Here is a tiny trained network, its code and every weight. The questions are about switching its units off for an input and a target symbol, where a switched-off unit gives its printed mean instead of its output.

import numpy as np


def w(rows, s, z=0):
    codes = np.array(rows[::2]) - 128.0
    scale = np.full(codes.shape[1], s)
    scale[-1] = z or s
    return codes * scale


def norm(h):
    return h / np.sqrt((h * h).mean(-1, keepdims=True) + 1e-5)


def softmax(a):
    e = np.exp(a - a.max(-1, keepdims=True))
    return e / e.sum(-1, keepdims=True)


def log_softmax(a):
    a = a - a.max(-1, keepdims=True)
    return a - np.log(np.exp(a).sum(-1, keepdims=True))


def net(x, mask):
    ids = ['αβγδεηθμξπσφψω'.index(c) for c in x.split()]
    T = len(ids)
    res = E[ids] + P[:T]
    u = 0
    for l in range(2):
        r = norm(res)
        for j in range(3):
            rows = slice(2 * j, 2 * j + 2)
            q, k, v = (r @ M[l][rows].T for M in (Q, K, V))
            z = softmax(np.where(np.tri(T) > 0, q @ k.T / 2**0.5, -1e9)) @ v
            o = O[l][rows]
            res = res + np.where(mask[u + j], z, o[:, -1]) @ o[:, :-1]
        u += 3
    return log_softmax(norm(res)[-1] @ U[:, :-1].T + U[:, -1])


Q, K, V, O = {}, {}, {}, {}
E = w([
[168,153,166,122,114,129,154],'α',
[179,155,176,128,72,152,185],'β',
[124,107,163,147,107,118,151],'γ',
[129,115,183,116,55,133,191],'δ',
[112,179,171,208,118,136,178],'ε',
[117,156,187,183,149,97,163],'η',
[116,103,163,178,94,127,161],'θ',
[128,70,123,147,71,133,132],'μ',
[212,133,137,177,88,58,124],'ξ',
[71,178,152,155,69,163,133],'π',
[128,155,104,139,208,143,134],'σ',
[118,159,99,105,185,159,250],'φ',
[117,203,123,135,87,72,145],'ψ',
[88,139,103,71,132,109,143],'ω',
],0.024)
P = w([
[202,250,101,112,122,175,213],'0',
[185,110,192,39,84,111,99],'1',
[171,195,111,133,111,159,204],'2',
[163,85,199,51,86,87,79],'3',
[146,174,105,148,120,146,198],'4',
[137,73,195,72,94,72,72],'5',
[124,154,93,160,125,136,189],'6',
[106,50,186,99,100,61,68],'7',
[92,126,82,177,133,120,171],'8',
[77,47,184,108,115,53,57],'9',
],0.012)
Q[0] = w([
[120,181,78,123,162,186,102],'0.h0',
[156,157,42,152,183,179,200],'0.h0',
[140,96,196,117,100,68,76],'0.h1',
[104,138,158,162,57,161,161],'0.h1',
[141,178,2,141,173,196,161],'0.h2',
[87,131,131,139,100,111,162],'0.h2',
],0.015)
K[0] = w([
[225,146,161,43,169,164,130],'0.h0',
[237,129,185,144,145,200,177],'0.h0',
[107,98,74,114,157,29,109],'0.h1',
[115,110,124,191,96,94,188],'0.h1',
[246,185,129,122,69,110,130],'0.h2',
[119,95,100,159,129,113,165],'0.h2',
],0.013)
V[0] = w([
[87,177,96,87,115,185,91],'0.h0',
[175,60,116,180,149,254,83],'0.h0',
[86,134,112,79,115,220,197],'0.h1',
[53,92,188,60,184,206,94],'0.h1',
[26,108,136,78,91,8,195],'0.h2',
[123,175,182,180,54,110,78],'0.h2',
],0.0082)
O[0] = w([
[59,203,82,125,46,93,79,70],'0.h0',
[150,249,234,188,150,255,79,75],'0.h0',
[8,137,136,92,198,137,150,143],'0.h1',
[36,183,162,155,108,212,213,1],'0.h1',
[138,216,150,32,99,157,146,190],'0.h2',
[58,243,45,210,178,142,9,197],'0.h2',
],0.0076,0.0077)
Q[1] = w([
[197,147,164,99,82,146,78],'1.h0',
[109,1,177,146,136,65,153],'1.h0',
[120,86,184,62,46,234,112],'1.h1',
[112,198,144,192,157,66,217],'1.h1',
[43,176,79,29,196,143,69],'1.h2',
[152,97,158,131,51,4,6],'1.h2',
],0.0093)
K[1] = w([
[131,103,124,76,74,167,109],'1.h0',
[95,76,159,179,136,118,106],'1.h0',
[149,17,199,149,20,167,28],'1.h1',
[63,248,181,98,224,173,217],'1.h1',
[88,177,97,71,166,148,71],'1.h2',
[106,76,105,144,60,87,46],'1.h2',
],0.012)
V[1] = w([
[46,139,220,187,253,28,122],'1.h0',
[179,93,100,245,117,57,99],'1.h0',
[130,237,166,129,145,102,205],'1.h1',
[86,175,91,124,165,119,185],'1.h1',
[161,87,27,108,168,209,184],'1.h2',
[20,206,185,128,238,173,128],'1.h2',
],0.0052)
O[1] = w([
[187,165,186,144,150,99,164,92],'1.h0',
[90,89,208,49,51,148,119,206],'1.h0',
[149,35,88,72,93,125,139,123],'1.h1',
[168,86,97,133,80,192,77,105],'1.h1',
[2,73,225,168,90,188,3,124],'1.h2',
[194,29,100,148,44,33,184,2],'1.h2',
],0.0068,0.0086)
U = w([
[94,128,80,123,188,174,193,182],'α',
[142,90,86,158,236,127,98,205],'β',
[97,246,65,157,91,80,112,154],'γ',
[70,195,173,130,165,196,67,219],'δ',
[80,150,92,192,28,137,138,181],'ε',
[31,148,141,62,67,125,214,42],'η',
[80,39,62,82,108,59,54,122],'θ',
[132,37,196,204,67,138,132,164],'μ',
[232,113,121,184,129,121,2,51],'ξ',
[148,178,185,135,235,58,167,80],'π',
[111,172,115,252,87,119,168,226],'σ',
[114,59,169,43,213,153,146,46],'φ',
[188,130,90,74,231,184,98,5],'ψ',
[180,151,83,100,80,238,144,100],'ω',
],0.0087,0.0032)

Each question gives the input, a string of symbols that net reads in full, and the target symbol t.
The units are the heads (2 rows each of Q, K, V and O). Each row of codes is followed by its name. A weight is (code - 128) times the scale printed after its matrix; where a second scale follows, it is the last column's (O and U).
mask holds one flag per head, layer by layer. A switched-off head (its flag False) gives its mean, the last column of its rows in O, instead of its output. The means were averaged over made-up inputs and are rounded, as every weight is.
A unit's drop is (log p(t) with every unit on - log p(t) with that unit switched off) / (log p(t) with every unit on - log p(t) with every unit switched off).
The circuit of an input: a set's keep is (log p(t) with only the set's units on - log p(t) with every unit switched off) / (log p(t) with every unit on - log p(t) with every unit switched off). Starting from all 6 units, units are removed one at a time, each time the one whose removal leaves the highest keep (on an exact tie, the one counted first), for as long as the keep stays at least 0.8.
units of the circuit, in order: the units of the circuit, biggest drop first
most important unit: the unit with the biggest drop
heads that matter: for each layer, one digit per head in row order, 1 if its drop is at least 0.15 and else 0, layers parted by /
drop when u is switched off: that unit's drop, to one decimal
input θ β μ β μ φ μ σ ω ψ, target η: units of the circuit, in order : 0.h2
input ξ θ η μ ψ μ ξ β, target ξ: heads that matter : 010 / 000
input ψ ψ φ π ε π θ β μ γ, target δ: heads that matter : 110 / 000
input θ μ μ η, target δ: units of the circuit, in order : 0.h2; 0.h1; 1.h2
input μ ψ σ μ σ σ, target μ: units of the circuit, in order : 1.h2; 0.h1
input μ μ μ σ η δ μ η μ η, target δ: heads that matter : 001 / 000
input η θ β δ ξ μ σ ξ α, target ψ: units of the circuit, in order : 1.h1; 1.h2
input θ ε μ π ω, target θ: units of the circuit, in order : 1.h2; 1.h1
input σ ψ μ σ θ ψ ξ ω μ, target δ: units of the circuit, in order : 0.h0; 1.h1
input ε γ μ ψ δ α, target θ: heads that matter : 100 / 000
input μ ξ ω π β η, target γ: heads that matter : 101 / 001
input μ ψ η θ ψ μ ω β ε μ, target η: heads that matter : 011 / 000
input ε μ θ μ, target δ: heads that matter : 000 / 010
input ψ β θ θ, target π: units of the circuit, in order : 1.h2; 1.h1
input μ μ μ ξ θ η η ψ β ε, target θ: units of the circuit, in order : 0.h0
input σ η μ μ μ θ, target δ: units of the circuit, in order : 0.h2; 0.h0
input μ ε π, target ε: units of the circuit, in order : 1.h2; 1.h1; 0.h2; 0.h1
input μ β ξ ε, target ξ: heads that matter : 010 / 000
input ε μ μ π, target γ: units of the circuit, in order : 1.h2; 0.h2
input μ η π θ ψ δ, target θ: heads that matter : 110 / 000
input μ β μ ε μ σ ξ ε, target μ: heads that matter : 001 / 000
input θ μ γ γ, target δ: heads that matter : 001 / 000
input σ ω φ μ, target η: most important unit : 0.h1
input ξ μ θ η η η μ σ θ η, target μ: heads that matter : 011 / 000
input μ θ ψ μ η α μ ξ ξ ε, target ξ: drop when 0.h2 is switched off : 0.0
input ψ ξ θ μ φ ψ φ σ η μ, target μ: drop when 0.h2 is switched off : 0.8
